Here is a tiny trained network, its code and every weight. The questions are about switching its units off for an input and a target symbol, where a switched-off unit gives its printed mean instead of its output.

import numpy as np


def w(rows, s, z=0):
    codes = np.array(rows[::2]) - 128.0
    scale = np.full(codes.shape[1], s)
    scale[-1] = z or s
    return codes * scale


def norm(h):
    return h / np.sqrt((h * h).mean(-1, keepdims=True) + 1e-5)


def f(y):
    return y / 2 * (1 + np.tanh(0.7978845608 * (y + 0.044715 * y**3)))


def softmax(a):
    e = np.exp(a - a.max(-1, keepdims=True))
    return e / e.sum(-1, keepdims=True)


def log_softmax(a):
    a = a - a.max(-1, keepdims=True)
    return a - np.log(np.exp(a).sum(-1, keepdims=True))


def net(x, mask):
    ids = ['ΠΦΩαδεμτψ'.index(c) for c in x.split()]
    T = len(ids)
    res = E[ids] + P[:T]
    r = norm(res)
    for j in range(3):
        rows = slice(4 * j, 4 * j + 4)
        q, k, v = (r @ M[0][rows].T for M in (Q, K, V))
        z = softmax(np.where(np.tri(T) > 0, q @ k.T / 4**0.5, -1e9)) @ v
        o = O[0][rows]
        res = res + np.where(mask[j], z, o[:, -1]) @ o[:, :-1]
    y = f(norm(res) @ A[0][:, :-1].T + A[0][:, -1])
    res = res + np.where(mask[3:15], y, B[0][:, -1]) @ B[0][:, :-1]
    return log_softmax(norm(res)[-1] @ U[:, :-1].T + U[:, -1])


Q, K, V, O, A, B = {}, {}, {}, {}, {}, {}
E = w([
[169,96,110],'Π',
[141,112,92],'Φ',
[119,166,160],'Ω',
[107,117,26],'α',
[175,13,1],'δ',
[131,25,92],'ε',
[123,127,135],'μ',
[151,133,86],'τ',
[138,83,138],'ψ',
],0.013)
P = w([
[113,118,129],'0',
[179,154,124],'1',
[210,107,143],'2',
[202,102,153],'3',
[67,122,124],'4',
[140,245,34],'5',
[150,234,40],'6',
[104,151,237],'7',
],0.013)
Q[0] = w([
[105,91,126],'h1',
[235,147,121],'h1',
[230,152,237],'h1',
[129,115,255],'h1',
[173,150,158],'h2',
[166,143,170],'h2',
[133,147,123],'h2',
[73,96,95],'h2',
[70,80,104],'h3',
[134,188,154],'h3',
[10,77,90],'h3',
[112,68,80],'h3',
],0.016)
K[0] = w([
[138,165,145],'h1',
[90,61,177],'h1',
[3,79,117],'h1',
[48,142,89],'h1',
[84,133,101],'h2',
[82,125,132],'h2',
[110,93,152],'h2',
[173,141,145],'h2',
[137,192,174],'h3',
[178,91,81],'h3',
[141,207,158],'h3',
[68,169,208],'h3',
],0.019)
V[0] = w([
[111,217,78],'h1',
[129,139,44],'h1',
[65,241,141],'h1',
[160,184,1],'h1',
[81,188,104],'h2',
[94,64,204],'h2',
[5,77,113],'h2',
[42,58,158],'h2',
[162,100,165],'h3',
[97,181,92],'h3',
[149,217,183],'h3',
[134,141,181],'h3',
],0.013)
O[0] = w([
[150,130,6,82],'h1',
[94,77,74,156],'h1',
[187,142,61,2],'h1',
[79,95,36,176],'h1',
[91,112,84,91],'h2',
[143,68,190,82],'h2',
[178,32,116,87],'h2',
[145,68,124,85],'h2',
[86,152,103,138],'h3',
[171,105,123,101],'h3',
[146,165,112,28],'h3',
[157,195,144,73],'h3',
],0.012,0.0064)
A[0] = w([
[143,157,80,212],'n1',
[97,135,155,177],'n2',
[71,138,137,47],'n3',
[195,197,109,165],'n4',
[142,153,62,254],'n5',
[67,126,204,113],'n6',
[210,195,123,166],'n7',
[130,92,204,71],'n8',
[228,145,7,243],'n9',
[97,169,121,99],'n10',
[107,110,186,46],'n11',
[92,120,140,174],'n12',
],0.018,0.0055)
B[0] = w([
[164,232,130,187],'n1',
[169,194,124,193],'n2',
[117,150,67,161],'n3',
[145,217,130,212],'n4',
[158,196,146,214],'n5',
[152,217,123,241],'n6',
[119,250,88,218],'n7',
[129,199,65,172],'n8',
[154,254,178,254],'n9',
[152,143,69,165],'n10',
[111,201,99,158],'n11',
[144,183,107,190],'n12',
],0.0099,0.008)
U = w([
[84,160,176,51],'Π',
[97,84,109,255],'Φ',
[252,183,106,107],'Ω',
[167,111,48,155],'α',
[20,144,139,23],'δ',
[113,126,184,93],'ε',
[195,100,136,204],'μ',
[109,152,51,84],'τ',
[111,118,201,136],'ψ',
],0.023,0.0088)

Each question gives the input, a string of symbols that net reads in full, and the target symbol t.
The units are the heads (4 rows each of Q, K, V and O) and the neurons (one row each of A and B). Each row of codes is followed by its name. A weight is (code - 128) times the scale printed after its matrix; where a second scale follows, it is the last column's (O, A, B and U).
mask holds one flag per unit, heads first, then neurons. A switched-off unit (its flag False) gives its mean, the last column of its rows in O or B, instead of its output. The means were averaged over made-up inputs and are rounded, as every weight is.
A unit's drop is (log p(t) with every unit on - log p(t) with that unit switched off) / (log p(t) with every unit on - log p(t) with every unit switched off).
The circuit of an input: a set's keep is (log p(t) with only the set's units on - log p(t) with every unit switched off) / (log p(t) with every unit on - log p(t) with every unit switched off). Starting from the 12 units with the biggest drops (on a tie, the unit counted first), units are removed one at a time, each time the one whose removal leaves the highest keep (on an exact tie, the one counted first), for as long as the keep stays at least 0.8.
units of the circuit, in order: the units of the circuit, biggest drop first
top k neurons: the k neurons with the biggest drops, biggest first
which heads matter: for each layer, one digit per head in row order, 1 if its drop is at least 0.15 and else 0, layers parted by /
drop of u: that unit's drop, to one decimal
input δ Ω ε Φ, target δ: top neuron => n9
input Ω α Φ Ω α μ δ τ, target α: units of the circuit, in order => h1; h2
input δ τ μ μ, target δ: which heads matter => 101
input ε τ δ Π μ, target τ: which heads matter => 100
input Φ Ω Ω τ, target Φ: which heads matter => 000
input τ Ω Π, target τ: which heads matter => 100
input δ Π Π Ω, target δ: which heads matter => 101
input δ Ω Ω Ω ε, target Ω: which heads matter => 101
input ε δ τ ψ Ω Ω Ω Ω, target Ω: which heads matter => 100
input τ Ω Ω Ω μ ψ Φ ψ, target μ: which heads matter => 111
input Ω ε Ω Φ τ Π δ τ, target τ: which heads matter => 101
input Π μ τ, target Π: which heads matter => 100
input τ ε Φ δ μ Φ Ω τ, target μ: which heads matter => 110
input δ ψ ε, target Π: units of the circuit, in order => h1
input Ω Ω τ α μ Ω, target τ: which heads matter => 000
input δ τ Π, target δ: units of the circuit, in order => h1; h3
input μ ε Ω, target μ: which heads matter => 110
input δ τ ψ Ω Φ Π δ Ω, target Φ: which heads matter => 110
input Ω Ω Ω Φ Φ τ δ τ, target Φ: which heads matter => 010
input ε Ω Ω τ Ω δ Φ μ, target Ω: units of the circuit, in order => h1
input Ω δ Ω δ δ Φ δ Ω, target δ: units of the circuit, in order => h1; h3; n9
input Ω τ Π Π Φ Ω Ω Φ, target Φ: top 2 neurons => n6; n7
input Π α Ω Ω μ Π Φ ψ, target μ: top 2 neurons => n7; n9
input Π Φ Φ Ω μ Π Π Π, target μ: drop of n11 => 0.0
input ψ α ε μ δ, target Π: drop of h2 => 0.1
input ψ Ω ψ ψ, target ψ: drop of h1 => 0.6
input δ τ δ, target Φ: top neuron => n9
input μ δ Φ, target μ: drop of h2 => 0.8
